Rows are numbered. After the first four, each row is followed by the numbers of the three nearest rows among all rows above it, by straight-line distance, nearest first.
In the rows, zero is written as 128.
0: [195  97 180 143  81 140 145 124  83 107 165 149 168  98 154 143 196 141
 166 159 108  87 111 137  96 158 121 146 187 129 127 153 121 153 115 120
 104 150 112 151 106  95 133 114 126  93 136 105 131 145  90 116 189 124
 149 115 147 135  94 116 123 161 125 130 147 167 117 153  70 169]
1: [115 128 159 130 137 150 116  97 122 143  84 150 140  29 137 136 151 164
  94 138  98 121 130 142 125 136 144 132 130  87 100 147 180 152  50 133
 103 151 144  98  37 141 137 108 126 117 138 122 108 102 103 158 132 102
 145 127 177 126  95 157 124 124 140 110  67 123 125 138  92 174]
2: [182 131 204 140 127 148 132  35  74 147 113  97 155  71 171 122 134 135
  71 151 110 123  99 140 172 118 163 138  48 118 118 119 131 147 149 131
  72 104 126 129  99  73 106 151 110 109 114 129 105 109  65 134 148 124
 131 129 129 115  51 127 125 172 125 155 112 142 114 144  91 165]
3: [147 101 176 140 124 126 105  58 141 151 120 143 130 108 177 136 131 131
  33 191 103 110 123 161 169 112 132 125 176 126 162 117 149 152 109 125
 115 120 128 129 187  88 108 140 127 107 134 102  98 121  75 146 193 118
 109 123 156 116 102  72 119 149 136  67 119 152 106 155 102 165]
4: [139 137 196 150 143 137 130 107  35 112 120 157 179 104 165 167 116 115
  88 116 100 103 133 140 127 118 117 129 255 138 112  81 129 160  49 116
 121 122 123 132  53  95 120 129 136 109 131 121 102  96 108 147 179 131
 118 123 145 129  66 153 105 121 125  56 133 156 128 144  82 134]
0 1 3
5: [163 128 182 187 117 167 111 139 113 120 133 164 189  85 121 134 149  99
 104 136 112 128 139 135 195 129 135 144  82 132 133 143 130 157 109  67
 128 134 152 135  68 113 111 126 132 105 163 101 121 121 143 142 154  98
 122  84 172 103 137 165 104 148 136 132 112 141  97 105  96 170]
1 0 2
6: [211 127 187 135 132 141 131  98 111 137 121 137 131  86 173 126  73 137
  75 151 102  99 121 153 170 143 126 142  17 114  85 106 154 169 106  94
 127 110 142 109 107  66 121 125 110 100 127 108 110 126 159 148 151 146
 181 124 152 116  64 150 105 118 124 193 128 156 121 145  95 163]
2 5 1
7: [241 103 116 120 113 117 132  49  91 133  88 133 116  69 150 174 112 117
  59 171 123 104 104 164 118 164 109 135 210 134 141 100  98 133 133 141
 119 123 146 115  90  49 126 123 138 131 180 125 145 117 116 132 171 127
 155 113 161 132  59 101 112 135 167 120 136 153 124 128  71 125]
3 0 4
8: [174 100 175 155 108 151 114 123  98 133 122 110 144  86 166 168 136 113
  60 136 117 131 144 171 194 129 140 141 255 114 133 127 138 159  89 109
 114 129 121  99 186  68 125 137 121 133 147 151 124 102 104 138 163 132
 112 114 163 123  80 174 117 141 138  69 127 129 146 164 106 166]
3 4 7
9: [125 129 190 137 132 126 161  60 120 138 136 110 181  95 172 170 148 117
  80 127 126 126 123 126 154 110 127 146 255 109 134  90 127 158 133 112
  97 141 112 132 120  53 135 119 114 143 138 103 121 117 127 132 161 113
 135 127 186 118  85 179 111 155 112  44  83 148 147 176  71 167]
8 4 3
10: [164 116 161 125 149 114 113  94 143 140 136 130 155 105 188 135 126  97
 150 172 108 117 121 127 127 170  92 176 144 126 143 148 103 143 136  95
 123 134 121 135 108  50 133 119 144  84 149 131 129 139 128 123 150  88
 151 125 205 102 102 152 115 165 137 123 131 135 105 133  97 127]
0 5 7
11: [149 100 143 119 133 116 103  43  90 113 100 139 127  78 126 148 132  98
  67 170 129 115  84 140 194 156 127 134 255 119 125 147 157 128 105  97
 122 137 135  87 101  19 124 124 132 106 168 108 137 155 118 117 151 137
 149 132 194 118  70 127  96 141 125 129  92 113 129 160  91 169]
7 8 9
12: [160 119 151  95 124 129  95  85 103 161  95 132 126 123 153 148 112 118
  60 170 103 126  95 118 170 116 122 142 186 122 128  82 185 115  19 127
 123 105 159  97  87  75 108 177 126 119 153 116 109 109 115 158 143 137
 158 151 157 155  49 135 131 143 123  82 103 113 115 146  70 156]
11 4 3
13: [205  99 160 153 106 145 128 116  82 135 102 108 174  96  72 140 125 148
  84 130 112 101 110 124 199 118 117 134 232 127 165 100 136 134 114 110
 106 141 129  41 108  76 115 144 124  93 148 106 111 124 111 102 152 107
 122 115 152 129  86 192 166 141 130 102  75 123 113 194  97 153]
8 11 9
14: [172  91 177 146 129 166 107 107  93 124 133 118 152  99 165 159  73 128
  88 149  99 121 107 138 192 143 135 131 164  77 157 135 111 149  99 113
 118 124 132  84 158  88 130 138 138 117  91 119 116 100  89 116 135 125
 130 109 164 113  90 137 109 142 141 147  71 122 131 188  78 144]
8 13 3
15: [206 122 155 165 121 121 127 135  77 128 126 152 134  82 175 131 126 146
  59 122 121 132 174 145 141 164 115 150 240 119 110 128 100 136 124 128
  94 123 119 112  92  67 106 140  96 125 144 121 106 136  99 109 132 133
 134 135 141 125  41 107 107 112 141 137 126 167 111 175  86 139]
7 8 4
16: [139 120 161 131  94 125 113 119 109 141 105 153 137  74 160 153 133  99
  61 182 112 132 126 123 167 110 105 133 182 124 115 158 154 133  90 106
 110 122 130 123  70  65 113 150 114 117 170 152 139 152 133 144 162 145
 124  88 148 110 143 146 107 154 126 134 113 165 142 143 101 181]
11 5 8
17: [151 121 153 129 150 130 125 118  64 111 159 140 177  72  84 142 127 120
  25 137 107 121 118 137 167 124 105 164 192 104 148 102 104 152  57 109
 128 140 128  60  34  53 118 152 138 125 137 134 159 113  84 122 152 129
 128  97 193 125 117 131 110 122 134  40 101 127 111 121  87 150]
4 13 16
18: [165  96 187 137 118 124 125  79  67 124 149 137 144  90 134 149  81 104
   1 146 105 120 115 110 150 110 113 125 255 112 138 132 121 121  89 126
 129 116 126  78  89  45 129 111 125 131 155 116 117 103 112  93 162 112
 147 134 151 129  90 163 103  86 135  32 144 136 101 135  84 140]
17 4 8
19: [228 117 125 128 107 113 132 103  64 131 108 143 163  35 120 135 130 128
  44 155 117 138 154 126 129 142 136 144 205 123 136  83 145 161  86 116
 109 112 137  64 102  48  71 136 149 106 162 124 158 114 101 128 128 112
 117 112 168 137  80 139 117 144 163  57  92 114 134 139  65 155]
17 7 13
20: [134 138 168 109 148 126 123 143  78 126  71 171 161  98 178 148 131 149
  84 128 105  97 120 108 207 113 104 160  86 126 127 144 137 132 103 100
  80 127 112 150 115  95 115 128 122 116 158 101 112  85 163 126 123  91
 139  96 140 121  68 139 134 145 146 126 115 148 125 156  71 176]
5 16 6
21: [164 129 198 126 129 131 110  57  88 166 106 110 136  89 152 135  79 138
  67 160  97  98  49 117 161 131 133 130 175 145 169 111 155 137 139 149
 104 119 148  97  64  98 112 153  86 106 107 116  87 124 103 145 149 114
 137 122 141 128  79 110 126 157 164 147 119 127 125 172  77 140]
2 14 12
22: [171 101 157 143 118 111 120  30 105 131 110 134 120  66 169 156 112  93
  31 174  98 117  90 141 182 142 111 119 147  97 155 124 138 129 102 159
 112 120 159  99  84   1 126 131 136 114 188 118 115  88 125 133 152 144
 155 100 184  95 138 113  64 138 158 129 109 126 136 140  61 114]
7 11 16
23: [126 116 151 122 128 133 112 139 111 113 125 146 112 104 172 140 116 128
  82 144  89 120  95 129 213 146 123 135 168 135 129 106 119 148 123 115
 112 133 139 118  94  63 133 126 140 141 121 104 111  54 148 142 162 147
 159 123 147 125  33 203 178 129 149 118 109 151 126 139  86 126]
20 14 12
24: [170 112 131 116 120 106 110  56  84 113  46 134 139  14 179 161  74  95
  22 210 104 107  84 136 184 133  98 143 217 125 146 105 138 138 132 149
 102 145 124  89 192   5 128 138 137  87 162 126 130  98 136 128 121 139
 135 154 185 100  92 125 145 138 154  97  87 114 120 153 118 110]
11 22 7
25: [162 103 178 136 125 128 119  64 104 130 109 119 143  98 159 155 108 108
   1 162 122 134 108 144 158 125 104 144 183 118 127 130 167 145 118 124
  96 131 110 130 191  55 112 125 111 114 127 118 124 118  75 128 142 147
 131  95 153 127  84 145 122 141 143 109 129 141 130 164 126 150]
3 8 14
26: [144 110 169 113 139  98 100  90 150 132  84 154 129  81 213 143  97  66
  24 196 108 128 123 142 162 103  99 143 179 111 183 101 135 137 103 147
 122 152 144 132 158  43 118 140 141 158 155  99 124 133 114 107 161 117
 156 107 173 106 143 103 106 150 128  96 108 149 141 153  86 144]
3 25 22
27: [143 102 139 133 136 133  78 127 121 141 139 140 108  84 156 136 151 125
 114 190 109 142 154 164 148 151 136 152 190 146 138  81 125 134 107 107
  95 140 150 136 105  81 108 142 136 119 148  96 109  96  94 127 132 116
 137 113 142 123  22 149 151 144 169 134 112 165  83 149  69 205]
23 15 12
28: [121 120 133 160 119 164  99  56 109 130  92 140 136 107 161 148  84 147
  70 148 114 109 113 118 131 147 135 147 167 139 126 105 119 163 198 109
 126 139 132 196  47  70 104 170 129 129 107 134  96 100 106 138 173 127
 153 124 148 140  77 152 103 141 159 119 109 147 149 155  81 134]
21 23 7
29: [125 143 116 142 103 132 114  61 118 107 119 127 149 105  78 142  88 137
  53 158  91 115 155 130 154 126 110 153 186 131 125 119 144 153 127 129
 115 128 153 136 100  77 119 180 148 144  94 124 106 117  85 140 164 120
 132 106 194 128  75 140 113 126 132 136  99 145 171 161  94 153]
28 25 14
30: [165 140 151 144 142 147  86 131  65 120 132 127 164  89 175 139 127 140
  85 146 103 108 146 127 147 121  85 118 168 102 116 134  62 147  90 161
 103 125 138 124 101  63 158 145 138 111 104 100  98 114 100 159 151 144
 159 124 168 145  70 134 131 191 146 175 125 131 124 164  98 143]
14 15 23
31: [160 126 162 131 140 119 113  73 112 166 122 140 155  91 137 145 115  98
  61 170 102 127 125 166 166 159 137 138 190 131 132 114 179 143 117 125
  80 145 139 130  97  60 141 141 126 121 115 109  69  93  99 142 107  86
 153 122 165 144  88  72  91  88 130 147 121 134 139 143  71 146]
21 29 25
32: [133 122 107 153 138 116 119 147 143 132  75 144 135  90 255 162 118 133
  65 144  68 129  95 121 169 109  98 138 183 121 146 120 121 137 112 122
 117 160 120 122 124  60 115 111 139 125 171 105 122  92 109  91 167  79
 170 141 135 136  99 136 112 129 135 143 111 134 132 169  82 176]
26 20 23
33: [201 101 163 123 145 126 107 115 113 139  92 132 135  25 154 150 127 136
  55 158  81 120  93 144 219 151 123 133 158 133 150 111 143 149 157 110
 111 125 122 123  48  69 165 142  90 105 136 115 102 175  92 141 182 112
 145 118 167 126 110 118 135 124 141 183 112 119 123 133  82 119]
21 31 16
34: [159  83 140 145 126 133  74 130 104 127 107 147 138  60 184 158 136 113
 111 179  96 126 121 104 223 141 103 138 198 112 124  89 131 134 124 126
 105 144 133 107 119  63 118 129 114 120 162 119 119  77 135 156 142 145
 133 128 154 130  47 153 155 130 155 111 127  97 117 149 119 170]
23 27 8
35: [151 115 175 173 151 133  76 136  95 128 113 174 148  59 176 130 156 122
  88 165 118 116  94 136 172 134 106 145 235 133 122 121 132 144 121 140
  89 177 159 120  96  88 121 126 127 115 141 126 121  83  83 194 147 118
 125 134 147 128  40 122 162  98 130 138 113 147 146 167  89 191]
34 27 15
36: [119 142 117 135  99 153 121 105 119 141 125 168 142  62 193 136 140 150
  43 175  54 112  91 157 163 125 107 156  20 116 150 109 143 128  76 138
 107 113 157 159 134  81 112 149 138 155 132 152 113 107  90 147 170 128
 136 157  74 131  81 158 119 125 155 124 111 138 130 133  96 178]
2 20 6
37: [119 108 175 127 122 133  77  93 110 150 105 152 157 109 166 153 156 130
  54 147 108  94 126 121 210 138 118 161 152 111 121 133 131 150 121 131
  91 138 122 117 130  85 119 138 123 127 124 117 121  63 164 130 105 122
 123 114 159 122  66 137 156 160 180 149 117 138 125 150  97 166]
20 34 23
38: [185 104 159 124 146 140 115 119  23 133 125 147 156  93 169 166 115 106
  61 128 113  98 111 118 156  92 129 121 164 131 130 107  43 168  92 113
 121 134 121 150  72  68 136 134 125 120  90 120 116  70  94 120 142 142
 162 138 125 102 125 142  74 151 129 130 141 139 110 117  98 132]
30 4 14
39: [186 111 137 132 128 116 156   1 107 142  94 122 109  75 177 155 104 109
  74 165 125 127  88 131 160 142 125 131 255 116 146 128 129 119 158 100
 104 129 113 129  65   1 116 165 123 115 156 105 124 113 117 131 147 103
 156 127 147 149  86 169 114 163 140 142  93 132 138 144  72 121]
11 7 22
40: [186 125 173 139 132 122 171  70 149 150 105 112 159 100 229 158 115 138
  84 150  83 124 125 123 177  95 128 123 255 117 133 138 120 139 127 102
 130 129 128 116 120 105 126 143 138 123 180 144 107 111 128 161 178 109
 130 114 142 119  73 179 114 180 126  56 104 127 133 143  92 168]
9 8 39
41: [121 143 165 137 105 135 118  50 131 135 102 114 124  72 172 137  85 106
  56 157 115  97 102 119 149 142 131 136  73 150 126 132 168 169 182 107
 121 134 118 137  73  64 111 156 109 117 106  87 120 148 113 136 171 134
 161 117 131 104  76 123 136 157 137 172 112 137 133 148  95 144]
2 28 21
42: [176 115  89 143 136 143 135  92 109 135  84 107 119  71 136 149  92 131
  63 144 131 115 174 113 164 108 131 131 182 112 183 124  99 142 124 124
  84 154 122 115 108  34 110 159 112 135 118 107 100  79  97 147 144 111
 145 137 167 140  81 114 121 128 132 138  64 135 167 169  76 135]
29 14 31
43: [131 143 197 142 117 124  95 113 107 149 113 112 157 139 138 150 124 120
  55 158 110 102 113 137 177 133 109 147 172 114 131 106 171 179 113 157
 111 133 123 140 112  68 119 137 126 113 130  88  96 167  43 139 149 115
 145 138 123 127 105 129  76 120 132 140 122 102 131 155  81 145]
31 25 21
44: [134 138 197 118 143 117 113  33  80 131  99 109 114  90 158 147 111 107
  34 156 105 141  96 109 177 126 128 141 107 126 137 105 164 155 122 118
  91 148 117 178 151  89  80 145 141 115 132 116 120 107  67 131 157 116
 145 118 139 121  75 130  96 146 126 125 114 154 133 167 101 148]
25 2 41
45: [130 120 154 143 125 153 129 107 110 137 106 140 139  76 182 145 114 132
  17 177 111 126 115  81 165 136 119 153  59 121 147 125 153 143  72 146
 106 151 130 125 101  81 115 132 164 129 141  99  99 111  71 173 161 167
 149 131 157 141  21 116  93 117 154  95  95 113 146 162  75 158]
44 36 12
46: [126 130 191 145 117 128  75 142 119 155  86 103 159  63 134 145 135 130
  82 125 106 126 114 124 162 129 115 115 175 130 116 127 132 145 178 136
  94 139 122 125 103  95 120 154 106  85 139 110  98 164  73 137 174 111
 133 121 144 137  57 146 113 139 108 136 116 151 102 168  60 126]
43 33 21
47: [146 105 134 138 133 122 107  84  79 111  81 157 143  81 213 152 105  64
   1 168 117 110 111 144 173  95 103 156 178 120 138  93 147 134  77 117
  93 156 158  91 129  32 113 141 118 160 165 122  91 151 107 121 178 157
 137 142 153 137  79  88 125 150 158  95  97 122 129 166 126 133]
26 25 24
48: [171 122 195 151 115 102 115 106  18 160 136 158 161  59 160 152  99 138
  70 142  98 100 116 146 120 127 113 138 255 114 105 106  89 128  77 141
 121 139 144 119 126  91 115 126 110 139 115  72 130 105  97 115 150 134
 112 142 143 117  75 152 115 161 127  51 114 165 139 148  80 117]
4 18 15
49: [141 149 178 183 116 120 103  98  92 144 117 147  95  81 108 125 159 136
  60 149 106 106 124 145 201 148 126 127 185 142  88 123 148 133 121 122
 107 140 138 129 114  78  94 151 135 114 119  90 108  99  99 162 110  77
 126 133 145 136  68  63 145  93 147 132 113 120 129 131  83 172]
31 35 37
50: [192 119 189 150 129 129  99 101 114 131 109 135 134 134 154 171 119 118
  53 141 113 115 110 126 144 130 130 126 171 126 128 117 147 115  75 124
 105  95 158  69  33  65 113 133 126 125 158 100 109 131 119 140 139 108
 157 136 105 119  59 131 102  88 130  46 138 140 106 155  80 139]
12 18 4
51: [138 105 158 136 126 157 119 112 119 119 176 141 191  77 188 156 159  93
 127 148 106 112 112 148 167 151 102 141  26 116 176 140 124 139 125 107
 117 132 122 159  97 114 122 153 133 106 163 120 134  99 112 132 116  71
 122 139 165 135 123 137 107 137 157 160 117 129  79 142 111 154]
5 10 20
52: [154 111  96 132 116 158 100  85  90 123  80 139 141  72 163 141  82 121
 119 155 114 101 130 129 132 133 125 140 171 124 135 116 131 173 175 140
 118 119 141 119  40  85 103 164 124 157 111 111  88 100 116 145 152 105
 141 105 168 128  73 139 112 150 141 133 114 102 123 176  91 157]
28 29 42
53: [162 137 221 149 122 128  97 142  46 130 162 149 144  71 151 144  95 146
  98 113 100 123 169 117 151 176 118 147 190 116 101 195  57 144 143 128
 107 108 110 146 122 107 123 122 148 108  95 118 112 105  94 167 167 136
 127 124 129 147  93 175  89 164  96 149 123 174 105 144  78 187]
30 15 46
54: [242 123 194 146 101 133  99 111  85 138 141 148 121  86 161 129  95 132
  90 135 102  98 128 133  99 155  96 136 222 132 104 162 103 157 129 128
 107 108 135 124  98 110 117 126 137  98 115  92 103 124  87 147 160 120
 109 126 133 140  76 150  96 121 137  87 162 174 111 160  85 173]
15 53 48
55: [163 120 128 138 128 128 125  89 166 113 113 142 145  92 136 144  67 134
 120 172 104 124 164 107 167 136 111 144  35 131 148  72 122 132 113 110
  96 141 139  96 107  44 121 129 131 113 150 126 100 122  78 148 169 124
 145 139 162 132  78 135 117 125 115  82  88 115 160 142  94 160]
45 42 6
56: [171 146 167 104 144 119 109  95  85 141  94 136 159  86 165 148  99 125
  62 144  83 123 126 144 152 164 123 126 179 125 120  79 133 129 105 138
  66 126 139 116  97  41  80 156  78 126 134 105 142 103 103 116 123 123
 140 129 144 112  43  75 120 125 162 227 114 145 118 189  66 135]
15 31 21
57: [153  97 162 131 116 120 106 109 119 146 135 155 140  74 135 147 171 123
 156 149 116 128 150 148 167 148 108 141 202 119  95 116 121 152 102 111
 102 142 107 118 127 108 131 132 145 129 121 110 104  84 103 174 126 123
 117 118 132 124  33 136 164 117 139 197 130 132  96 181  91 210]
27 35 34
58: [131 113 147 114  92 132 109  92  47 128 110 136 152  66 183 170 127 130
  77 198 108  97  86 136 158 141 115 110 144 110  94 138 183 130 104 133
 120 134 136 111  83  34  99 142 147 103 179 119 141 110  99 127 137 135
 148 139 162  96 149 148  90 129 129 134 119 172 123 124  85 136]
16 22 11
59: [146 119 169 108 130 140 121  93  91 134  87 140 116 101 170 148 165 124
  81 130  84  92 120 144 187 112 137 133 203 117 131  95 180 158 150 134
  91 131 162 138 117  75 109 137 120  95 135 127 108 119  68  99 152 115
 139 117 122 131 107 168  56  82 134 219 118 119 121 127  70 154]
43 31 46
60: [150 118 152 141 140 128 133  93  82 144 151 139 148  76 158 146 111 121
  90 124  92 114 116 131 153 162 146 141 218  95 127 119  99 151 161 117
 113 169 135 133 111 167 134 124 148 156 176 143  91 138 116 121 139  88
 146 136 134 139  50 148 105  93 128 132 149 147 102 186  78 134]
15 46 54
61: [173 113 180 163 113 102  59  70 122 137  86 126 128  55 146 142 130 125
  66 173 134 131 108 156 195 139 127 164 191 107 111 131 163 130 139 128
 109 163 137 147 103  83 129 161 126 121 148  69 122 125  61 150 126  95
 148 129 147 113  92  83 129 126 133 140 107 144 116 149  85 161]
49 31 43
62: [154 118 159 120 109 135 101 109  61 138 101 135 149  79 166 133 107 140
  70 150  87  81 121 134 175 108 142 151 185 132 134  81 144 148 159 170
 109 101 128 108 119  84  82 150 118  87 210  97 121 110 112 142 141 154
 153 108 138 115  69 126  93 163 150 187 108 141 136 174  66 140]
56 21 59
63: [140  96 164 127 140 115 122  85 130 120 124 132 214 106 166 130 140 139
 171 132  99 123 128 147 151 126 125 134 255 114 142 108 136 135 119 120
 134 171 117 122  94 136 137 120 125 115 139 113 112 109 105 154 169  92
 144 137 155 123  95 166 137 166 130 172 146 101 107 197  77 148]
57 60 0
64: [133 124 182 133  95 118 132 108 113 136 136 142 144 120 163 158 149 136
  80 146  87 129 136 161 152 142 118 136 179 129 142 134 122 157  78 127
  77 110 125 128 139  90 133 138 108 125 131 106 124 124 122 116 161 114
 163 139 151 135  46 237 115 130 131  41 116 122 149 176  59 154]
9 8 23
65: [146 147 175 123 121 118 120 113 123 165  95 153 126  78 193 142 158  98
  87 176 105 143 111  90 157 125 114 129 156 124 119 127 203 162 113 146
  74 156 134 147 148  63 135 150 139 121 157 108 125 124  66 118 126 101
 122 126 139 126  94 150  87 121 123 187 116 137 119 150 104 126]
59 43 44
66: [127 110 161 123 109 124 130  88 125 140  96 161 138  50 159 167 133 124
  65 162 115  93 117 156 141 117 122 151 169 116 133 104 136 144 160 132
 115 142 129 135   8  53 129 129  70 112 151 128 105 106 107 179 146 127
 139 130 145 121 143 174 132 130 125 162 118 131 102 141  94 159]
16 33 52
67: [252 112 188 125 131 134  95  86 118 121  82 142 104  86 161 169  49 128
  35 169 128 111  95 131 105 126 111 125 170 130 135 116 132 136 117 141
 162 125 147  69 111  76  84 157 128 136 153 116 123 117 107 123 135 116
 147 135 137 132  77 135 105  91 152  52 131 118 101 189  68 143]
50 7 18
68: [155 131 179 155 123 131 138  41 127 138 131 122 115  63 200 129  87 116
  59 150 112 102  78 131 147 162 118 129 133 139 162 105 174 149 167 118
 104 102 129 124  60  90 114 139 113 117 142  98 116 122  96 148 167 127
 140 127 136 132  76 130 117 151 142 178  95 146 110 166  98 159]
41 21 2
